Below is a small trained network, with its code and all its weights. Each question gives an input and a class and asks what happens when units are switched off, that is, made to give their printed mean instead of their output.

import numpy as np


def w(rows, s, z=0):
    codes = np.array(rows[::2]) - 128.0
    scale = np.full(codes.shape[1], s)
    scale[-1] = z or s
    return codes * scale


def norm(h):
    return h / np.sqrt((h * h).mean(-1, keepdims=True) + 1e-5)


def f(y):
    return np.maximum(y, 0)


def log_softmax(a):
    a = a - a.max(-1, keepdims=True)
    return a - np.log(np.exp(a).sum(-1, keepdims=True))


def net(x, mask):
    res = np.array(x, float).reshape(1, 2) / 4 @ E
    u = 0
    for l in range(4):
        y = f(norm(res) @ A[l][:, :-1].T + A[l][:, -1])
        res = res + np.where(mask[u : u + 10], y, B[l][:, -1]) @ B[l][:, :-1]
        u += 10
    return log_softmax(norm(res)[-1] @ U[:, :-1].T + U[:, -1])


A, B = {}, {}
E = w([
[193,83,25],'x0',
[139,87,253],'x1',
],0.0044)
A[0] = w([
[122,155,3,169],'0.n0',
[155,230,95,58],'0.n1',
[107,100,218,160],'0.n2',
[172,60,102,69],'0.n3',
[127,186,164,39],'0.n4',
[171,91,200,5],'0.n5',
[37,123,156,52],'0.n6',
[149,27,56,2],'0.n7',
[146,146,213,172],'0.n8',
[242,72,183,47],'0.n9',
],0.0043,0.0017)
B[0] = w([
[39,6,191,254],'0.n0',
[85,39,167,166],'0.n1',
[66,118,68,225],'0.n2',
[189,197,166,168],'0.n3',
[175,148,109,148],'0.n4',
[40,103,105,169],'0.n5',
[216,148,105,166],'0.n6',
[210,221,177,177],'0.n7',
[99,139,78,215],'0.n8',
[2,51,76,186],'0.n9',
],0.0092,0.003)
A[1] = w([
[191,91,234,73],'1.n0',
[132,246,170,13],'1.n1',
[178,114,126,136],'1.n2',
[143,152,139,48],'1.n3',
[181,129,103,66],'1.n4',
[254,82,114,10],'1.n5',
[181,198,90,75],'1.n6',
[197,112,104,97],'1.n7',
[154,145,159,60],'1.n8',
[158,158,99,39],'1.n9',
],0.0087,0.0012)
B[1] = w([
[62,14,175,249],'1.n0',
[158,188,228,223],'1.n1',
[165,132,115,179],'1.n2',
[148,115,149,129],'1.n3',
[117,132,170,155],'1.n4',
[254,167,95,251],'1.n5',
[63,62,69,147],'1.n6',
[151,132,159,190],'1.n7',
[97,83,138,134],'1.n8',
[103,106,94,131],'1.n9',
],0.014,0.0015)
A[2] = w([
[201,81,214,139],'2.n0',
[120,170,212,96],'2.n1',
[133,186,9,13],'2.n2',
[147,164,132,112],'2.n3',
[141,135,129,25],'2.n4',
[187,20,75,154],'2.n5',
[99,172,92,105],'2.n6',
[116,218,167,101],'2.n7',
[166,114,92,56],'2.n8',
[203,120,153,9],'2.n9',
],0.011,0.0012)
B[2] = w([
[211,133,160,196],'2.n0',
[157,60,16,190],'2.n1',
[83,171,27,146],'2.n2',
[117,128,162,140],'2.n3',
[125,126,131,129],'2.n4',
[82,251,204,253],'2.n5',
[177,154,137,150],'2.n6',
[203,84,120,182],'2.n7',
[93,107,162,151],'2.n8',
[185,225,132,159],'2.n9',
],0.017,0.0055)
A[3] = w([
[223,114,132,156],'3.n0',
[110,47,120,4],'3.n1',
[241,163,126,90],'3.n2',
[204,132,251,118],'3.n3',
[147,125,147,69],'3.n4',
[90,77,158,42],'3.n5',
[137,66,119,59],'3.n6',
[222,155,126,119],'3.n7',
[158,82,215,108],'3.n8',
[154,246,8,231],'3.n9',
],0.011,0.0014)
B[3] = w([
[160,179,174,222],'3.n0',
[71,170,158,188],'3.n1',
[182,184,177,227],'3.n2',
[150,38,71,254],'3.n3',
[110,137,125,142],'3.n4',
[129,158,151,196],'3.n5',
[98,167,166,178],'3.n6',
[163,163,180,214],'3.n7',
[132,92,42,191],'3.n8',
[154,6,125,239],'3.n9',
],0.02,0.0042)
U = w([
[20,171,179,204],'0',
[238,166,188,214],'1',
[128,9,80,189],'2',
[139,152,64,2],'3',
[138,145,89,14],'4',
[138,159,61,7],'5',
],0.016,0.0084)

Each question gives the input, the list of numbers given to net, and the class t.
The units are the neurons (one row each of A and B). Each row of codes is followed by its name. A weight is (code - 128) times the scale printed after its matrix; where a second scale follows, it is the last column's (A, B and U).
mask holds one flag per neuron, layer by layer. A switched-off neuron (its flag False) gives its mean, the last column of its row in B, instead of its output. The means were averaged over made-up inputs and are rounded, as every weight is.
A unit's drop is (log p(t) with every unit on - log p(t) with that unit switched off) / (log p(t) with every unit on - log p(t) with every unit switched off).
most important unit: the unit with the biggest drop
top k neurons: the k neurons with the biggest drops, biggest first
k most important neurons of layer l: the k neurons of layer l with the biggest drops, biggest first
drop of u: that unit's drop, to one decimal
input [-2,-1], class 2: most important unit : 0.n7
input [3,1], class 2: top 4 neurons : 1.n0, 0.n9, 0.n6, 0.n0
input [-2,-4], class 0: top 3 neurons : 2.n0, 1.n5, 0.n7
input [0,3], class 2: 3 most important neurons of layer 0 : 0.n2, 0.n8, 0.n0
input [3,2], class 2: 2 most important neurons of layer 0 : 0.n6, 0.n9
input [-3,2], class 2: 2 most important neurons of layer 0 : 0.n0, 0.n8
input [2,-3], class 2: 2 most important neurons of layer 0 : 0.n2, 0.n0
input [-3,-4], class 0: top 2 neurons : 2.n0, 1.n5
input [-1,3], class 2: top 2 neurons : 0.n2, 0.n8
input [5,-8], class 0: top 2 neurons : 2.n5, 0.n0
input [3,4], class 0: 2 most important neurons of layer 0 : 0.n9, 0.n6
input [1,3], class 2: 2 most important neurons of layer 1 : 1.n0, 1.n1
input [-1,-3], class 2: 2 most important neurons of layer 2 : 2.n1, 2.n2
input [4,5], class 0: most important unit : 2.n1
input [4,-6], class 0: drop of 0.n0 : 0.2
input [-1,-8], class 0: drop of 0.n0 : 0.9
input [1,-8], class 0: drop of 1.n0 : 0.0
input [-5,-5], class 0: drop of 0.n1 : 0.2
